Here is a tiny trained network, its code and every weight. The questions are about switching its units off for an input and a class, where a switched-off unit gives its printed mean instead of its output.

import numpy as np


def w(rows, s, z=0):
    codes = np.array(rows[::2]) - 128.0
    scale = np.full(codes.shape[1], s)
    scale[-1] = z or s
    return codes * scale


def norm(h):
    return h / np.sqrt((h * h).mean(-1, keepdims=True) + 1e-5)


def f(y):
    return y / 2 * (1 + np.tanh(0.7978845608 * (y + 0.044715 * y**3)))


def log_softmax(a):
    a = a - a.max(-1, keepdims=True)
    return a - np.log(np.exp(a).sum(-1, keepdims=True))


def net(x, mask):
    res = np.array(x, float).reshape(1, 7) / 4 @ E
    u = 0
    for l in range(3):
        y = f(norm(res) @ A[l][:, :-1].T + A[l][:, -1])
        res = res + np.where(mask[u : u + 7], y, B[l][:, -1]) @ B[l][:, :-1]
        u += 7
    return log_softmax(norm(res)[-1] @ U[:, :-1].T + U[:, -1])


A, B = {}, {}
E = w([
[167,185,96,52],'x0',
[211,144,190,180],'x1',
[136,165,99,165],'x2',
[116,67,114,32],'x3',
[153,123,188,150],'x4',
[188,84,243,2],'x5',
[186,233,59,54],'x6',
],0.0026)
A[0] = w([
[32,74,71,129,59],'0.n0',
[184,134,130,74,121],'0.n1',
[139,88,164,151,5],'0.n2',
[80,119,130,255,64],'0.n3',
[143,175,67,155,52],'0.n4',
[154,87,110,113,92],'0.n5',
[107,237,63,179,36],'0.n6',
],0.006,0.0021)
B[0] = w([
[52,26,105,159,204],'0.n0',
[58,171,121,41,175],'0.n1',
[169,173,177,217,99],'0.n2',
[165,154,97,28,246],'0.n3',
[191,235,159,205,167],'0.n4',
[5,200,194,145,118],'0.n5',
[209,182,99,220,250],'0.n6',
],0.0029,0.0021)
A[1] = w([
[142,164,113,1,71],'1.n0',
[110,181,139,12,8],'1.n1',
[141,119,215,172,133],'1.n2',
[41,70,75,114,82],'1.n3',
[147,125,238,176,119],'1.n4',
[103,112,99,120,56],'1.n5',
[154,200,60,179,60],'1.n6',
],0.0074,0.0013)
B[1] = w([
[242,131,253,117,237],'1.n0',
[184,151,217,101,210],'1.n1',
[105,106,11,21,160],'1.n2',
[95,77,236,191,214],'1.n3',
[127,81,3,79,173],'1.n4',
[145,113,150,130,130],'1.n5',
[93,211,123,192,252],'1.n6',
],0.0057,0.0031)
A[2] = w([
[132,238,68,198,44],'2.n0',
[161,52,8,57,44],'2.n1',
[112,75,120,113,208],'2.n2',
[81,87,8,198,145],'2.n3',
[133,148,155,113,3],'2.n4',
[115,45,190,2,130],'2.n5',
[183,167,144,101,4],'2.n6',
],0.0068,0.0007)
B[2] = w([
[7,255,113,187,252],'2.n0',
[99,140,18,74,165],'2.n1',
[120,95,51,145,150],'2.n2',
[210,144,172,56,235],'2.n3',
[149,119,143,130,126],'2.n4',
[166,200,88,173,254],'2.n5',
[148,83,180,136,152],'2.n6',
],0.0052,0.004)
U = w([
[52,23,158,191,2],'0',
[74,244,101,210,194],'1',
[223,148,220,80,139],'2',
[134,93,7,61,158],'3',
],0.012,0.00092)

Each question gives the input, the list of numbers given to net, and the class t.
The units are the neurons (one row each of A and B). Each row of codes is followed by its name. A weight is (code - 128) times the scale printed after its matrix; where a second scale follows, it is the last column's (A, B and U).
mask holds one flag per neuron, layer by layer. A switched-off neuron (its flag False) gives its mean, the last column of its row in B, instead of its output. The means were averaged over made-up inputs and are rounded, as every weight is.
A unit's drop is (log p(t) with every unit on - log p(t) with that unit switched off) / (log p(t) with every unit on - log p(t) with every unit switched off).
The circuit of an input: a set's keep is (log p(t) with only the set's units on - log p(t) with every unit switched off) / (log p(t) with every unit on - log p(t) with every unit switched off). Starting from the 12 units with the biggest drops (on a tie, the unit counted first), units are removed one at a time, each time the one whose removal leaves the highest keep (on an exact tie, the one counted first), for as long as the keep stays at least 0.8.
circuit, biggest first: the units of the circuit, biggest drop first
unit that matters most: the unit with the biggest drop
top k neurons: the k neurons with the biggest drops, biggest first
top k neurons in layer l: the k neurons of layer l with the biggest drops, biggest first
drop of u: that unit's drop, to one decimal
input [5,-7,-3,6,4,-8,-5], class 0: circuit, biggest first : 1.n3
input [6,8,-3,6,-8,-4,2], class 2: top 2 neurons in layer 1 : 1.n0, 1.n1
input [0,-5,8,1,1,5,-5], class 0: top 3 neurons in layer 0 : 0.n4, 0.n6, 0.n0
input [0,4,-6,4,-4,5,-4], class 3: top 2 neurons : 0.n3, 1.n4
input [1,0,5,4,-7,-6,-5], class 0: top 3 neurons : 1.n3, 0.n0, 2.n5
input [0,-1,-3,-6,-3,-1,-4], class 0: top 3 neurons in layer 0 : 0.n3, 0.n4, 0.n6
input [2,5,1,-7,4,-2,-5], class 3: top 2 neurons : 1.n4, 1.n2
input [-6,-5,3,5,-7,5,1], class 0: top 3 neurons in layer 0 : 0.n0, 0.n3, 0.n4
input [4,-7,-4,8,2,-5,4], class 2: top 2 neurons : 1.n0, 2.n0
input [7,3,4,2,3,3,-6], class 3: drop of 0.n3 : 0.1
input [5,-2,-8,4,4,-6,-1], class 0: drop of 1.n3 : 0.3
input [-6,-3,-8,4,8,-4,0], class 0: drop of 1.n3 : 0.6
input [-7,-7,1,2,-8,-1,-1], class 0: drop of 0.n1 : 0.0
input [-1,2,-6,-3,-5,0,-3], class 3: unit that matters most : 0.n2
